Below are the code and all the weights of a small trained network. Each question names an input and a class and asks about switching units off, where a switched-off unit gives its printed mean instead of its output.

import numpy as np


def w(rows, s, z=0):
    codes = np.array(rows[::2]) - 128.0
    scale = np.full(codes.shape[1], s)
    scale[-1] = z or s
    return codes * scale


def f(y):
    return y / 2 * (1 + np.tanh(0.7978845608 * (y + 0.044715 * y**3)))


def log_softmax(a):
    a = a - a.max(-1, keepdims=True)
    return a - np.log(np.exp(a).sum(-1, keepdims=True))


def net(x, mask):
    res = np.array(x, float).reshape(1, 8) / 4 @ E
    y = f(res @ A[0][:, :-1].T + A[0][:, -1])
    res = res + np.where(mask, y, B[0][:, -1]) @ B[0][:, :-1]
    return log_softmax(res[-1] @ U[:, :-1].T + U[:, -1])


A, B = {}, {}
E = w([
[94,84,147,190],'x0',
[115,117,111,101],'x1',
[119,27,104,234],'x2',
[223,130,92,51],'x3',
[135,112,31,230],'x4',
[255,243,136,159],'x5',
[111,252,30,88],'x6',
[154,132,149,5],'x7',
],0.0055)
A[0] = w([
[77,170,132,121,118],'neuron 0',
[140,57,66,196,215],'neuron 1',
[128,41,81,164,242],'neuron 2',
[60,126,115,98,169],'neuron 3',
[144,141,218,127,216],'neuron 4',
[42,11,136,89,160],'neuron 5',
[170,199,174,127,227],'neuron 6',
[85,177,85,53,130],'neuron 7',
[29,190,156,135,77],'neuron 8',
[75,126,78,109,156],'neuron 9',
[154,177,162,173,107],'neuron 10',
[140,131,136,133,82],'neuron 11',
[152,114,177,219,176],'neuron 12',
[252,160,120,42,138],'neuron 13',
[116,141,131,122,101],'neuron 14',
[99,92,59,159,67],'neuron 15',
[193,118,122,222,225],'neuron 16',
[51,132,137,116,251],'neuron 17',
[186,206,99,65,216],'neuron 18',
[137,176,130,86,233],'neuron 19',
[95,197,183,142,188],'neuron 20',
[178,122,155,91,81],'neuron 21',
[111,85,90,139,173],'neuron 22',
[104,116,183,194,74],'neuron 23',
[28,121,118,65,237],'neuron 24',
[97,147,82,149,88],'neuron 25',
[118,110,98,129,205],'neuron 26',
[82,153,71,201,179],'neuron 27',
[188,105,58,215,136],'neuron 28',
[126,87,83,131,206],'neuron 29',
],0.012,0.0025)
B[0] = w([
[123,118,89,116,145],'neuron 0',
[129,195,164,79,225],'neuron 1',
[120,159,183,88,215],'neuron 2',
[120,110,116,86,164],'neuron 3',
[105,103,123,189,178],'neuron 4',
[82,73,206,78,246],'neuron 5',
[151,99,97,188,207],'neuron 6',
[154,110,100,106,193],'neuron 7',
[120,103,84,114,163],'neuron 8',
[136,118,111,97,157],'neuron 9',
[106,125,121,175,165],'neuron 10',
[130,138,124,137,125],'neuron 11',
[81,164,134,160,207],'neuron 12',
[254,106,182,162,254],'neuron 13',
[126,127,115,132,126],'neuron 14',
[138,156,141,110,167],'neuron 15',
[122,195,124,153,225],'neuron 16',
[98,94,96,91,179],'neuron 17',
[214,87,126,140,246],'neuron 18',
[175,109,108,129,190],'neuron 19',
[106,113,75,163,166],'neuron 20',
[155,114,152,165,158],'neuron 21',
[133,138,148,97,163],'neuron 22',
[96,137,157,144,176],'neuron 23',
[111,83,110,71,205],'neuron 24',
[124,132,112,125,146],'neuron 25',
[136,134,132,99,148],'neuron 26',
[124,156,107,113,200],'neuron 27',
[163,214,143,119,217],'neuron 28',
[126,140,145,108,160],'neuron 29',
],0.025,0.0088)
U = w([
[14,57,244,67,98],'0',
[80,246,143,110,114],'1',
[81,104,86,80,27],'2',
[47,146,115,255,41],'3',
[160,94,147,170,252],'4',
],0.009,0.0011)

Each question gives the input, the list of numbers given to net, and the class t.
The units are the neurons (one row each of A and B). Each row of codes is followed by its name. A weight is (code - 128) times the scale printed after its matrix; where a second scale follows, it is the last column's (A, B and U).
mask holds one flag per neuron, in row order. A switched-off neuron (its flag False) gives its mean, the last column of its row in B, instead of its output. The means were averaged over made-up inputs and are rounded, as every weight is.
A unit's drop is (log p(t) with every unit on - log p(t) with that unit switched off) / (log p(t) with every unit on - log p(t) with every unit switched off).
The circuit of an input: a set's keep is (log p(t) with only the set's units on - log p(t) with every unit switched off) / (log p(t) with every unit on - log p(t) with every unit switched off). Starting from the 12 units with the biggest drops (on a tie, the unit counted first), units are removed one at a time, each time the one whose removal leaves the highest keep (on an exact tie, the one counted first), for as long as the keep stays at least 0.8.
circuit, biggest first: the units of the circuit, biggest drop first
most important unit: the unit with the biggest drop
k most important neurons: the k neurons with the biggest drops, biggest first
drop when u is switched off: that unit's drop, to one decimal
input [1,-7,7,-1,-8,-1,6,-3], class 0: 2 most important neurons : [neuron 28; neuron 16]
input [3,-1,7,0,1,0,-7,6], class 0: circuit, biggest first : [neuron 5]
input [6,8,8,-2,0,-2,-2,-3], class 0: 2 most important neurons : [neuron 5; neuron 2]
input [-1,6,3,8,-7,1,-6,-7], class 0: 2 most important neurons : [neuron 18; neuron 6]
input [-1,-7,7,-6,-3,7,0,-5], class 1: 2 most important neurons : [neuron 28; neuron 1]
input [1,7,5,2,-4,1,1,-2], class 0: 3 most important neurons : [neuron 28; neuron 16; neuron 27]
input [0,-7,-2,-3,4,3,8,0], class 4: 2 most important neurons : [neuron 18; neuron 12]
input [2,-3,-4,-2,4,2,4,-2], class 3: 2 most important neurons : [neuron 13; neuron 1]
input [6,-7,7,5,0,8,-3,1], class 1: drop when neuron 3 is switched off : 0.0
input [7,-6,0,1,7,8,-3,5], class 1: drop when neuron 28 is switched off : 0.3
input [-4,2,8,-6,1,8,6,1], class 1: drop when neuron 28 is switched off : 0.2
input [8,7,2,1,6,-6,-2,-4], class 0: drop when neuron 5 is switched off : 6.4
input [-2,-7,5,3,3,-6,4,1], class 0: 2 most important neurons : [neuron 16; neuron 5]
input [-7,-4,3,0,4,-7,7,-1], class 2: most important unit : neuron 5
